Here is a tiny trained network, its code and every weight. The questions are about switching its units off for an input and a target symbol, where a switched-off unit gives its printed mean instead of its output.

import numpy as np


def w(rows, s, z=0):
    codes = np.array(rows[::2]) - 128.0
    scale = np.full(codes.shape[1], s)
    scale[-1] = z or s
    return codes * scale


def norm(h):
    return h / np.sqrt((h * h).mean(-1, keepdims=True) + 1e-5)


def f(y):
    return np.maximum(y, 0)


def softmax(a):
    e = np.exp(a - a.max(-1, keepdims=True))
    return e / e.sum(-1, keepdims=True)


def log_softmax(a):
    a = a - a.max(-1, keepdims=True)
    return a - np.log(np.exp(a).sum(-1, keepdims=True))


def net(x, mask):
    ids = ['ΞΣΨγηθλμπ'.index(c) for c in x.split()]
    T = len(ids)
    res = E[ids] + P[:T]
    r = norm(res)
    for j in range(2):
        rows = slice(4 * j, 4 * j + 4)
        q, k, v = (r @ M[0][rows].T for M in (Q, K, V))
        z = softmax(np.where(np.tri(T) > 0, q @ k.T / 4**0.5, -1e9)) @ v
        o = O[0][rows]
        res = res + np.where(mask[j], z, o[:, -1]) @ o[:, :-1]
    y = f(norm(res) @ A[0][:, :-1].T + A[0][:, -1])
    res = res + np.where(mask[2:10], y, B[0][:, -1]) @ B[0][:, :-1]
    return log_softmax(norm(res)[-1] @ U[:, :-1].T + U[:, -1])


Q, K, V, O, A, B = {}, {}, {}, {}, {}, {}
E = w([
[103,101,178,112,105,95,114,200,181,46,68,59],'Ξ',
[161,114,172,189,181,41,127,142,153,197,207,110],'Σ',
[26,173,114,136,150,172,73,195,178,226,58,74],'Ψ',
[170,184,64,67,136,176,172,173,70,98,173,107],'γ',
[114,115,199,229,172,188,113,187,111,89,141,86],'η',
[132,82,164,87,145,137,6,100,199,145,113,142],'θ',
[219,125,115,135,78,171,188,184,175,96,42,79],'λ',
[68,47,138,99,121,156,224,98,45,176,112,174],'μ',
[199,26,148,171,180,92,165,161,177,105,115,118],'π',
],0.018)
P = w([
[128,228,89,146,210,102,89,133,151,20,101,207],'0',
[139,128,67,147,152,75,83,162,88,76,91,187],'1',
[105,178,146,125,172,89,142,168,160,90,98,229],'2',
[153,94,82,145,115,70,86,161,70,112,104,153],'3',
[104,134,155,116,149,107,158,171,182,123,135,219],'4',
[160,75,97,139,103,78,91,149,68,125,115,115],'5',
[103,106,168,115,130,131,169,169,197,146,158,186],'6',
[168,68,108,131,108,90,93,132,65,129,107,81],'7',
[110,79,174,107,124,143,178,153,201,166,169,142],'8',
[174,49,105,130,108,95,97,125,69,139,113,52],'9',
[120,69,178,108,121,150,174,128,195,167,171,81],'10',
[172,41,122,123,104,106,105,110,86,155,131,21],'11',
[140,72,190,62,187,183,149,154,171,180,170,65],'12',
[176,20,154,94,143,145,103,123,100,175,139,8],'13',
],0.012)
Q[0] = w([
[93,93,166,170,114,128,148,166,159,119,91,119],'head 1',
[95,180,71,130,79,131,138,59,91,101,196,115],'head 1',
[204,131,142,90,108,188,156,141,87,145,101,113],'head 1',
[108,222,146,107,100,153,146,76,116,100,141,194],'head 1',
[95,170,122,233,117,66,139,117,158,95,76,175],'head 2',
[172,109,58,160,114,86,70,159,30,153,126,9],'head 2',
[116,116,189,102,157,210,176,213,165,149,222,132],'head 2',
[138,71,190,120,156,150,101,117,51,167,113,89],'head 2',
],0.011)
K[0] = w([
[106,117,177,143,115,110,157,119,135,108,98,151],'head 1',
[175,195,135,128,144,115,78,198,140,73,149,97],'head 1',
[140,125,96,117,146,196,156,118,138,131,117,84],'head 1',
[173,184,125,107,183,129,109,170,158,119,122,144],'head 1',
[130,171,92,108,112,106,99,155,116,85,117,246],'head 2',
[147,72,100,140,84,120,72,95,56,145,100,74],'head 2',
[109,100,172,74,95,185,172,128,212,157,174,128],'head 2',
[160,108,89,89,131,112,124,123,103,149,135,20],'head 2',
],0.012)
V[0] = w([
[134,97,116,150,106,125,130,163,186,129,88,84],'head 1',
[189,179,93,73,127,148,89,170,147,136,162,136],'head 1',
[138,129,109,105,157,130,169,176,120,85,112,104],'head 1',
[159,136,99,88,103,151,178,47,123,149,90,155],'head 1',
[179,150,79,85,76,98,91,116,192,144,106,98],'head 2',
[125,32,107,125,138,77,144,68,162,144,87,178],'head 2',
[121,165,77,150,174,157,120,100,139,254,135,157],'head 2',
[52,137,129,18,131,145,104,142,118,74,133,141],'head 2',
],0.0097)
O[0] = w([
[143,109,46,188,147,134,107,109,106,115,82,186,20],'head 1',
[153,105,92,128,100,125,58,196,144,188,129,152,28],'head 1',
[133,91,106,92,97,138,158,162,131,127,114,128,254],'head 1',
[165,160,182,85,97,133,72,154,193,86,87,203,233],'head 1',
[130,133,147,75,144,45,254,161,146,146,123,203,76],'head 2',
[72,166,153,80,197,173,123,82,75,102,36,126,162],'head 2',
[250,99,185,138,148,124,98,163,75,151,66,152,42],'head 2',
[164,58,82,42,104,105,158,49,75,129,147,10,157],'head 2',
],0.0094,0.005)
A[0] = w([
[226,131,168,123,123,173,102,125,83,105,109,152,101],'neuron 1',
[148,74,63,135,134,80,116,146,111,183,135,114,80],'neuron 2',
[134,24,106,165,197,100,122,54,137,131,123,187,89],'neuron 3',
[126,127,152,144,199,80,86,54,110,215,186,166,195],'neuron 4',
[148,178,186,161,77,129,110,110,213,123,155,105,40],'neuron 5',
[109,121,107,108,141,80,5,82,179,118,137,111,2],'neuron 6',
[106,117,151,169,149,168,146,140,35,152,191,141,168],'neuron 7',
[182,89,190,126,66,69,173,90,156,127,159,113,28],'neuron 8',
],0.011,0.0018)
B[0] = w([
[185,137,131,144,36,65,152,36,190,125,159,141,205],'neuron 1',
[95,219,138,147,149,158,119,86,144,142,92,141,240],'neuron 2',
[173,198,117,105,180,92,78,81,163,105,199,195,202],'neuron 3',
[129,144,169,80,24,138,161,57,129,114,52,30,183],'neuron 4',
[96,138,66,181,131,110,71,167,126,100,169,120,240],'neuron 5',
[140,86,149,199,121,209,89,94,133,43,168,113,187],'neuron 6',
[170,70,129,176,110,112,143,249,140,156,129,115,211],'neuron 7',
[139,109,81,93,135,116,68,179,50,213,115,143,254],'neuron 8',
],0.011,0.0053)
U = w([
[197,133,175,172,85,1,172,94,128,142,135,100,110],'Ξ',
[156,71,129,197,47,123,161,160,206,89,39,186,78],'Σ',
[130,72,192,48,149,124,194,121,47,122,74,144,118],'Ψ',
[15,198,138,158,180,202,93,149,90,168,56,147,117],'γ',
[171,130,125,123,126,186,88,41,129,54,110,85,130],'η',
[80,163,132,136,203,64,155,122,152,130,200,234,180],'θ',
[132,73,124,249,162,196,162,166,101,89,186,82,90],'λ',
[25,91,68,115,141,88,182,78,143,97,163,67,1],'μ',
[150,97,81,76,111,124,93,190,89,145,187,138,176],'π',
],0.0083,0.0028)

Each question gives the input, a string of symbols that net reads in full, and the target symbol t.
The units are the heads (4 rows each of Q, K, V and O) and the neurons (one row each of A and B). Each row of codes is followed by its name. A weight is (code - 128) times the scale printed after its matrix; where a second scale follows, it is the last column's (O, A, B and U).
mask holds one flag per unit, heads first, then neurons. A switched-off unit (its flag False) gives its mean, the last column of its rows in O or B, instead of its output. The means were averaged over made-up inputs and are rounded, as every weight is.
A unit's drop is (log p(t) with every unit on - log p(t) with that unit switched off) / (log p(t) with every unit on - log p(t) with every unit switched off).
The circuit of an input: a set's keep is (log p(t) with only the set's units on - log p(t) with every unit switched off) / (log p(t) with every unit on - log p(t) with every unit switched off). Starting from all 10 units, units are removed one at a time, each time the one whose removal leaves the highest keep (on an exact tie, the one counted first), for as long as the keep stays at least 0.8.
circuit, biggest first: the units of the circuit, biggest drop first
k most important neurons: the k neurons with the biggest drops, biggest first
which heads matter: for each layer, one digit per head in row order, 1 if its drop is at least 0.15 and else 0, layers parted by /
drop when u is switched off: that unit's drop, to one decimal
input θ η η θ γ π θ, target η: circuit, biggest first => head 1; neuron 4; neuron 6
input γ θ η γ π, target θ: circuit, biggest first => neuron 3
input γ γ η θ μ, target λ: circuit, biggest first => head 2; neuron 7
input μ Σ μ η λ μ γ Ψ Σ γ γ γ η, target π: which heads matter => 01
input γ γ λ μ μ Σ θ μ γ Ξ θ γ Ξ Ψ, target π: 4 most important neurons => neuron 2; neuron 8; neuron 5; neuron 4
input μ γ θ θ μ μ γ η, target η: circuit, biggest first => head 2; neuron 1
input θ θ Σ θ θ θ μ Ξ, target Ψ: which heads matter => 01
input Ξ Ξ η θ θ γ μ γ γ λ Σ, target π: which heads matter => 00
input γ μ θ, target π: circuit, biggest first => head 2; neuron 8
input λ μ η γ γ γ θ, target π: 3 most important neurons => neuron 8; neuron 5; neuron 2
input γ Ξ π Ψ θ Ξ Σ Ξ θ η θ Ξ η λ, target Σ: 2 most important neurons => neuron 5; neuron 8
input λ η η γ λ γ π π μ Ξ θ Ψ λ, target Ψ: circuit, biggest first => head 2; neuron 8
input γ γ λ π μ η θ θ γ θ Σ, target π: 4 most important neurons => neuron 8; neuron 5; neuron 1; neuron 2
input π γ μ Ξ η γ, target μ: most important neuron => neuron 8
input γ γ Ξ μ μ Ξ μ θ θ θ Ξ Σ, target Ψ: circuit, biggest first => head 2; neuron 8; neuron 4
input θ γ θ, target η: 2 most important neurons => neuron 6; neuron 4
input Σ λ γ μ, target θ: 3 most important neurons => neuron 3; neuron 4; neuron 8
input Σ μ μ Ξ θ Ψ λ γ Σ Ξ θ Ξ μ λ, target μ: 2 most important neurons => neuron 7; neuron 5
input γ θ Σ θ γ μ π, target π: 2 most important neurons => neuron 8; neuron 2
input θ θ Σ, target Ξ: circuit, biggest first => neuron 4
input γ γ μ γ λ Ξ θ γ γ γ θ θ π, target Ψ: drop when head 2 is switched off => 0.6
input Ξ γ π Ξ μ γ λ γ μ μ, target π: drop when neuron 8 is switched off => 0.7
input Ξ μ γ γ η μ μ γ Ξ Ψ γ μ μ, target π: drop when head 2 is switched off => 1.4
input γ Ψ Σ γ μ γ γ, target η: drop when neuron 4 is switched off => -0.1
